In the rows, 128 means zero.
Each row of numbers stands for one object and depends on some of the facts below. Use the named rows to name the rest.

Some rows with their names:
(869): [136 123 139 121 125 176 146  95  98 129 140 129 148 164  97 159 166 146]
(415): [136 132 147 140 122 158 160 102 121 135 141 138 183 150 109 199 136 140]
(777): [132 147 112 117 128 123 107 161  97 134 117 133 184 124 169 134 131 126]
(243): [142  95 139 160  69 115 143 159 159 146 137 156 109 158 141 152  95 135]
(387): [153  84 129 167 103 122 120 171 131 126 108 135  87  97 156  85  93 150]
(614): [143 134 142 125 167 136 119 152 131  94 129 118 130  97 142 139 177 143]
(443): [137 141 134 124 117 142 167  80 104 138 127 133 139 167  76 148 129 131]
(57): [139 151 125 112 148 138 134 143 127 108 129 109 123 112 149 109 149 127]
(194): [139 128 128  91 104 133 164 100 129 156 123 136  85 197  92 104 128 129]
(820): [142 146 109 138 116 129 172 150 151 120 135  94 114  98 183 109 110 108]
(576): [114 112 113 146  96 135 119 127 101 153 105 122 109 116 100  81  88 125]
(624): [103 135 154 136 177 106 108 141 111 142 136 120 106 120 132  74 126 124]
(116): [129 161 109 114 140 100 116 146  94 148 121  98 131 134 151  89 115 106]
(64): [125 105 150 138 113  99 121 129 148 116 143 151 124 147 151 183 133 129]
(220): [145 107  99 156  93  98 163 140 133 112 129 118 103  80 180  87  85 125]
(347): [120 117 107 124 109 156 111 111 100 150 108 122 104 145  77  76 106 138]
(367): [119 151 150 136 170 100 127 146 122 146 127 121 110 115 141  67 125 110]
(394): [127 150 143 115 145  55 180 121 154 127 141 141 144 122 176 104 106 112]
(905): [126 131 174 138 177 127 138 150 138 141 137 122  85 124 179  61 145 133]
(518): [150 142 126 115 143 143 131 138 128 115  98 137 133  90 142 110 152 154]
(224): [162 149 132 129 145 145 176 134 146 117 119 127 144  90 194  83 123 135]
(902): [107 106 126 109 124 162  72 122 153 130 112 133 123 136  49 136 139 135]
(885): [122 100 130 165 120 142 125 129 103 125 149 136 142 101 148 188 122 131]
(319): [132 153 123 125 140 140 142 158 146 123 142 106 146 121 175 152 143 113]
(85): [126 120 167 143 117 115 118 154 153 132 152 132 116 166 142 184 147 129]
(5): [121 100 123 108 107 154  94 134 117 147 123 130 113 153  75 126 129 131]

How the objects are related:
β: refers to; ζ: points at
(869)	β	(764); (869)	β	(243); (869)	β	(504); (320)	β	(116)
(320)	β	(353); (320)	β	(777); (793)	β	(821); (793)	β	(353)
(415)	β	(917); (415)	β	(195); (415)	β	(667); (415)	β	(38)
(415)	β	(486); (459)	β	(689); (459)	β	(387); (459)	β	(518)
(459)	β	(40); (459)	β	(985); (496)	β	(728); (496)	β	(708)
(496)	β	(968); (443)	β	(917); (443)	β	(602); (443)	β	(796)
(443)	β	(243); (443)	β	(326); (443)	β	(194); (484)	β	(905)
(484)	β	(57); (798)	β	(792); (721)	β	(708); (721)	β	(902)
(301)	β	(764); (401)	β	(764); (401)	β	(224); (401)	β	(905)
(401)	β	(820); (401)	β	(220); (347)	β	(153); (673)	β	(319)
(563)	β	(5); (563)	β	(660); (885)	β	(319); (885)	β	(719)
(291)	β	(85); (291)	β	(504); (291)	β	(38); (291)	β	(486)
(851)	β	(667); (851)	β	(64); (840)	β	(38); (684)	β	(224)
(684)	β	(689); (684)	β	(614); (576)	β	(497); (433)	β	(394)
(433)	β	(413); (752)	β	(319); (752)	β	(566); (752)	β	(820)
(752)	β	(38); (752)	β	(218); (752)	β	(830); (33)	β	(550)
(33)	β	(917); (33)	β	(85); (33)	β	(413); (602)	ζ	(496)
(602)	ζ	(792); (602)	ζ	(821); (602)	ζ	(899); (602)	ζ	(194)
(869)	ζ	(699); (869)	ζ	(218); (899)	ζ	(851); (899)	ζ	(496)
(899)	ζ	(821); (792)	ζ	(869); (793)	ζ	(531); (793)	ζ	(40)
(415)	ζ	(869); (218)	ζ	(496); (218)	ζ	(699); (459)	ζ	(764)
(387)	ζ	(401); (387)	ζ	(406); (497)	ζ	(792); (194)	ζ	(496)
(443)	ζ	(821); (484)	ζ	(684); (614)	ζ	(869); (220)	ζ	(764)
(220)	ζ	(660); (798)	ζ	(116); (721)	ζ	(908); (721)	ζ	(966)
(721)	ζ	(218); (660)	ζ	(194); (660)	ζ	(576); (195)	ζ	(563)
(153)	ζ	(195); (301)	ζ	(796); (301)	ζ	(194); (788)	ζ	(699)
(116)	ζ	(851); (116)	ζ	(266); (294)	ζ	(550); (294)	ζ	(667)
(294)	ζ	(518); (673)	ζ	(792); (673)	ζ	(531); (673)	ζ	(57)
(764)	ζ	(401); (764)	ζ	(38); (266)	ζ	(25); (266)	ζ	(563)
(266)	ζ	(218); (550)	ζ	(25); (550)	ζ	(699); (942)	ζ	(869)
(942)	ζ	(667); (25)	ζ	(699); (667)	ζ	(563); (830)	ζ	(908)
(830)	ζ	(905); (830)	ζ	(624); (821)	ζ	(496); (821)	ζ	(796)
(821)	ζ	(563); (985)	ζ	(866); (985)	ζ	(194); (319)	ζ	(699)
(518)	ζ	(496); (518)	ζ	(563); (699)	ζ	(496); (563)	ζ	(699)
(40)	ζ	(792); (777)	ζ	(294); (777)	ζ	(869); (225)	ζ	(701)
(917)	ζ	(531); (917)	ζ	(563); (38)	ζ	(968); (363)	ζ	(406)
(394)	ζ	(367); (394)	ζ	(796); (394)	ζ	(433); (908)	ζ	(899)
(689)	ζ	(294); (291)	ζ	(788); (968)	ζ	(347); (968)	ζ	(796)
(968)	ζ	(266); (728)	ζ	(673); (243)	ζ	(387); (326)	ζ	(33)
(326)	ζ	(902); (326)	ζ	(535); (719)	ζ	(796); (486)	ζ	(684)
(796)	ζ	(496); (796)	ζ	(699); (851)	ζ	(496); (851)	ζ	(821)
(851)	ζ	(563); (504)	ζ	(57); (224)	ζ	(851); (224)	ζ	(602)
(224)	ζ	(899); (840)	ζ	(301); (840)	ζ	(57); (701)	ζ	(33)
(701)	ζ	(531); (701)	ζ	(968); (576)	ζ	(566); (57)	ζ	(821)
(57)	ζ	(563); (57)	ζ	(443); (433)	ζ	(908); (752)	ζ	(614)
(820)	ζ	(968); (820)	ζ	(194); (33)	ζ	(5); (535)	ζ	(496)
(367)	ζ	(908)

Rows to name:
[121 124  92 125 105  88 122 130 140 125 120 110 104 112 127  86  75 116] : (660)
[113 148 162 135 159  90 153 112 121 143 143 109 117 151 110  82 123 120] : (433)
[129 113 130 135 107 147 131 142 127 144 147 101  75 140 127 111 116 111] : (566)
[145 139 109 127 136  73 153 137 137 102 110 120 110  60 174  84 107 125] : (985)
[131  99 162 201 144 136  92 174 116  98 142 128 136  73 162 180 138 155] : (484)
[154 134 145 123 144 144 129 154 132  96 103 137 153  98 168 113 153 156] : (689)
[123 154  93 142 112 109  99 149  83 124 124  97 167  98 128 141 111 109] : (793)
[133  85 127 170 100 122  95 164 128 141 118 140 125  99 139 119  72 130] : (363)
[100 148 123 131 177  86 133 101 166 106 111 136 174  44 131 109 104 114] : (721)
[130 128 108 130 107 142 109 132 131 133 115 132 146 124 108 138 112 120] : (225)
[124  91 171 158 108 103 117 147 166 104 150 166 146 158 174 222 146 137] : (486)
[132 117 144 166 123 187 146 110 105 115 143 139 186 124 144 197 133 145] : (752)
[141 134 119 129 101 150 176 107 126 128 131 119 161 129 135 154 103 124] : (840)
[117 102 125 161 120  84  89 148  68 133 131 132 132 118 140 137 117 133] : (320)
[128 105 163 143 100 131 122 141 154 136 138 171 131 182 135 172 131 136] : (413)
[137 106 115 113  89 109 167 126 160 134 140 121  91 164 158 129 113 105] : (38)

Now the same objects, written a new way:
Some rows with their names:
(968): [174  81 113 122 131 121 155 165 164 135  63 143 134 133 102 146 127]
(820): [146 105 113 112 116 125 153 147 133 137  56 142 114 155 135 132 127]
(701): [145 101 126 112 123 120 136 137 163 119 110 143 134 144 104 137 123]
(531): [121 119 127 114 121 125 132 126 148 119 144 131 133 133 116 134 127]
(793): [124  99 155 134 130 122 102 127 157 111 129 135 137 132  96 139 124]
(353): [103 113 166 119 128 126 112 130 138 110 124 121 128  95 101 137 124]
(40): [120 158 117 118 150 138 118 123 175 147 134 136 116 127 148 131 138]
(319): [139 136 167 112 108 125 126 157 104 120 115 109 119 128 107 101 139]
(394): [147 155 124 128 122 125 122 119 139 130 114 118 131 103 122 130 115]
(433): [148 163 106 139 144 135  88  99 113 148 159 101 129 107  96 120 101]
(535): [ 98  88 158 158 123 139 127 147  85 137 127 160 130 123 167 135 131]
(614): [124 186 120 136 155 140 109 124 179 156 130 110 107 139 144 123 151]
(291): [139 160 127 132 113 120 127 117 117 129 152 119 138 168 127 125 116]
(301): [156 108 116 142 137 132 151 145 131 132  48 151 131 171 149 141 115]
(840): [145 119 120 124 107 121 147 121 133 136 127 135 128 155 124 126 127]
(220): [125 122 108 116 137 131 152 138 125 128  90 122 118 144 146 122 127]
(387): [100 156 118  86 141 135 129 130 141 125 163 133 121 133 139 125 123]
(905): [108 123 107 117 133 135 148 133 109 123 110 112 114 139 148 124 128]
(830): [131 122 108 120 117 131 120 119 106 145 123 113 108 127 109 116 124]
(443): [140 104  93 162 133 128 144  91 109 124 143 136 146 143 159 129 120]
(294): [127 133 123 122 130 131 122 120 146 124 145 126 128 120 113 126 134]
(415): [137 185 145 155 118 128 107 111 156 148 168 111 131 173 133 130 135]
(153): [124 115 122 114 130 128 127 122 139 124 132 130 131 106 109 129 133]
(708): [118 110 109 127 127 130 142 144 121 132 133 110 121 116 118 141 136]
(721): [143 123 100 150 153 135 101 135 118 142 161  98 128 133  97 134 124]
(5): [106 126 132 106 124 129 125 131 140 119 144 125 127 117 113 135 129]

Name these rows:
[136 119 124 134 118 127 120 129 127 141 147 126 125 196 120 125 130] : (752)
[116 123  85 122 149 142 133 119 108 142  97 130 108 118 158 118 130] : (224)
[163 105 148 123 143 117 118 128 115 102 157 129 152 105  95  99 136] : (563)
[146  43  63 128 145 125 166 105 121 110 103 147 128 102 145 114 148] : (57)
[127  81 140 132 133 125 110 123 146 116 106 132 132  86 100 132 126] : (116)
[113 130 167 140 137 126  93 124 170 128 119 113 120  99 109 134 143] : (777)
[117  90 114 116 150 136 139 123 106 121 135 169 131  93 170 112 143] : (518)
[126 136 106 107 123 128 156 129 124 113  86 113 120 138 148 132 125] : (764)
[103  92 139 173 132 137 136 158  76 136 151 145 136 148 149 145 131] : (496)
[148  98 131 117 108 124 139 146 127 145  81 149 119 138 111 126 130] : (719)
[124 149 119 109 154 139 108 125 154 132 163 141 137 167 125 128 118] : (459)
[115 122 107 129 136 131 142 129 104 116 153 122 126 197 139 130 118] : (401)
[133 142 172 142 117 131 126 157  67 135 106 126 116 123 143 104 135] : (218)
[126 103 130 124 106 129 124 130 116 131 152 135 123 169 110 126 129] : (885)

Now the same objects, written a new way:
Known rows:
(40): [122 162 117  87 163 124  82  89 169 193  85 117 145 104  87 144 136 117
 180 240  98 104 142]
(486): [149 167 134 109 117 135 124  78 139 139 147 105 117 135  93 143 124 133
 132 133 142  93 113]
(224): [158 139 120 110 141 151 101  87 161 126 117 159 126 100  72 141  90 147
 166 139 129 133 134]
(851): [197 132 151 145 172 117 122  94  68 121  68 154 139 101  64  73 114  88
 154 106 164 161 119]
(57): [163 152 110 113 169 129 157  95 140 120  66 158 112 130  47 105 109  79
 138 172 119 200  96]
(153): [138 153 123 127 105 128 135 112 166 115 122 117 120 126  93 124 140  94
 129 132 125 131 141]
(38): [130 184 120 149  87 111  94 104 121 135 149  94  70 144 102 157 133 152
  94 160 127 115 123]
(85): [140 131 120  74 121 134 142  77 136 136 160 101 138 109 116 145 146 127
 154 112 162  83  96]
(869): [119  91 227  93  75 126 123 106 158 214  62 107  65 142 138 129  99  88
 168  72  89  81 158]
(968): [114 191 106 168  70 105 121 167 119  93 111 103  75 129 103 154 124 157
 115 138 142  98 137]
(728): [135 196 140 105 124 133 131 145 163 132  87 118 129 130  81 144 143 137
 142 159 124  86 119]
(504): [142 167 124 104 144 135 117  80 151 153 114 107 116 158  80 141 125 122
 133 163 121 124  94]
(484): [128 116 130 132 123 139 136 122 170 134  99 109 104 113 113 117 120 149
 130 123 119 113 117]
(684): [105 101 109 107 135 137 157 107 163 132 118  81 124  70 125 111 148 166
 171 116 131  90 118]
(294): [135 141 135 136 100 117 140 120 160 117 105 121  95 121  98 116 129  80
 139 119 135 101 150]
(866): [125 119 106  90 129 140 149 115 153 127 139  99 142  90 119 126 165 136
 144 113 156  85 116]
(25): [151 148 172  78  56 161 139 126 138 195  75  72 116 140 121 168 150 139
 151  81  44 175 181]
(218): [165 144 187  69  93 145  95 111  74 187 100 153 111  94 113 155 107 149
 137  58  93 154 184]
(387): [123 148 100 124 103 121 129  99 154 122 134  89 115  93  93 146 129 124
 170 152 122 112 157]
(673): [137 167 136 103 192 122 104  91 178 194  84 109 142 133  92 116 174 151
 107 224  89 135 119]
(821): [168 139  98 143 142 108 100 107  51 115  55 185 114 107  73 124 133  71
 153 100 173 191 139]
(518): [161 132 111 122 121 105 137 104  67 121  84 158 109  54  62 104 103  73
 191 111 147 166 155]
(942): [117 125 169 123 107 109 126 113 163 155 101 150  79 126 113 108 116  53
 145 126 136  56 161]
(788): [149 150 176  81  72 159 137 128 144 201  82  68 114 136 133 166 146 143
 153  90  55 170 184]
(614): [ 87 116 161 111 108  98 109 100 177 164 111 169  47 104 117 124  92  48
 173 137 135  13 166]
(902): [127 153 110  77 126 144 172 136 141 117 124 127 146  91 109 144 168 152
 151 107 150  64 109]

Rows to name:
[106 129 110 177  83 119  77 135 115 126  97 103  80 127 111 133  92 171
 103 143 154 125 113] : (301)
[150 164 125 152  91 134 108 100 149 124 142  96 121 138  89 144 120 125
 125 125 145 113 139] : (394)
[156 125 139 141 158 132 116  95 131 139  62 112 149 145  73  92 108 112
 146 136 155 142  81] : (443)
[119 112 105  72 130 159 153 102 162 122 152 130 115  92 112 146 136 147
 150 108 148 102  99] : (905)
[131 144  95 139 163 131 105 106 159 168  78 102 118 155 106 141 193 138
 143 150 129 122 123] : (793)
[159 128 175  85  82 156  83 139  56 195  55 145 147  93 124 153 129 141
 161  62 112 167 182] : (699)
[114 157 103 144  92 123  77 119 125 126 140 129  65 119 107 152 112 169
  89 148 130 120 129] : (820)
[150 151 144 133 144 116 125  83 142 157 112  90 109 137  91 116 142 151
 119 162 122 116 112] : (840)
[199 143 173 179 108 159  98  77 225  99 123  82 161 157  55 124 104 149
 167  96 136  99 157] : (433)
[163 174 176  72  82 152 127 106 123 194 123 107  97 127 124 165 147 155
 128  99  56 156 185] : (319)
[113 126  71  93 133 148 138 102 152 128 139 123 116 124 118 164 199 117
 160  93 163  92 125] : (353)
[118 161 103 142 110 125 120 121 144 140 114  70 110 152 100 138 145 134
 107 185 113 130 134] : (701)

The same objects again, as new rows of numbers:
Named rows:
(820): [132 127 147 136  64 123 121 158 125 129 131 125 103 156 123 120]
(673): [133 117  97 122 105 114 123 122 149 127 157 134 130 152  97 151]
(294): [123 136 136 145 152 117 120 127 126 135 104 131 140 120 122 131]
(531): [124 123 106 121 186 137 145 123  98 104 171 122 138 132 113 144]
(367): [141 123 119 111 105 133 133 118  95 135  92 135 129 128 150  99]
(5): [130 128 127 135 151 139 131  90  89 121 169 109 128 153 127 124]
(353): [128 128 146 107 176 141 123 108 160 114 124 128 121 138 134 106]
(985): [142 134 140 144  60 119 142 141 152 123 126 133 103 134 123 126]
(721): [135 125 118 119  90 130 133 114 128 158  80 135 140 140 131  84]
(966): [128 127 113 112 153 134 128 122 100 130  96 129 135 121 147 124]
(394): [137 128 121 124  57 131 126 115 112 135  99 136 128 157 145  99]
(708): [127 123 124 146 162 152 136 125 165 132  94 121 127 142 135 122]
(535): [130 132 140 136 137 129 138 118  93 131 143 119 130 140 134 109]
(660): [129 128 149 140  60 138 135 124 128 108 123 125 101 112 122 155]
(905): [131 120 104 115 162 153 122 135  90 137 108 137 119 145 156 113]
(908): [136 120 109 103 142 140 140 127  76 128 101 134 130 121 154  95]
(57): [119 125 116 136 126 128 129 145 116 113 147 141 121 146 110 157]
(830): [152 116 111 105  85 131 108 123 126 154 101 138 119 156 149  97]
(866): [122 124 146 123 125 128 143 132 115 109 126 125 115 114 134 159]
(218): [128 124 129 125 142 109 116 146  97 130 108 128 136 131 132 122]
(484): [122 129 169 146 175 146 132  74 175 162 140 139 105 142 141 189]
(699): [118 130 141 139 200 112 136 147  76 115 105 125 141 105 127 137]
(194): [117 120 129 136 121 121 144 148 102 100 146 122 110  97 136 125]
(319): [130 128 141 140 122 105 107 130 119 133  93 125 128 144 120 121]
(885): [139 117 135 109 158 130 119 112 144 151 133 123 121 117 127 154]
(728): [123 118  95 139 136 132 141 115 159 122 131 132 139 150  98 116]

Name these rows:
[128 125 143 117 141 118 138 139 105  97 128 137 130 136 123 106] : (821)
[143 137 121 112 115 158 113 160 169 132 123 116 111  81 126 127] : (387)
[116 118 110 131 113 112 141 137 132 119 165 139 134  96 127 130] : (443)
[136 125 134 122  67 110 134 145 151 130 136 137 126 145 121 159] : (840)
[120 128 134 147  96 135 141 148 123 128 122 113 130 138 118  98] : (968)
[112 131 131 129 180 114 119 147 114 134 138 135 148 109 126 135] : (869)
[116 129 140  93 135 167 123 175 127 145 151 119 111  75 122 151] : (401)

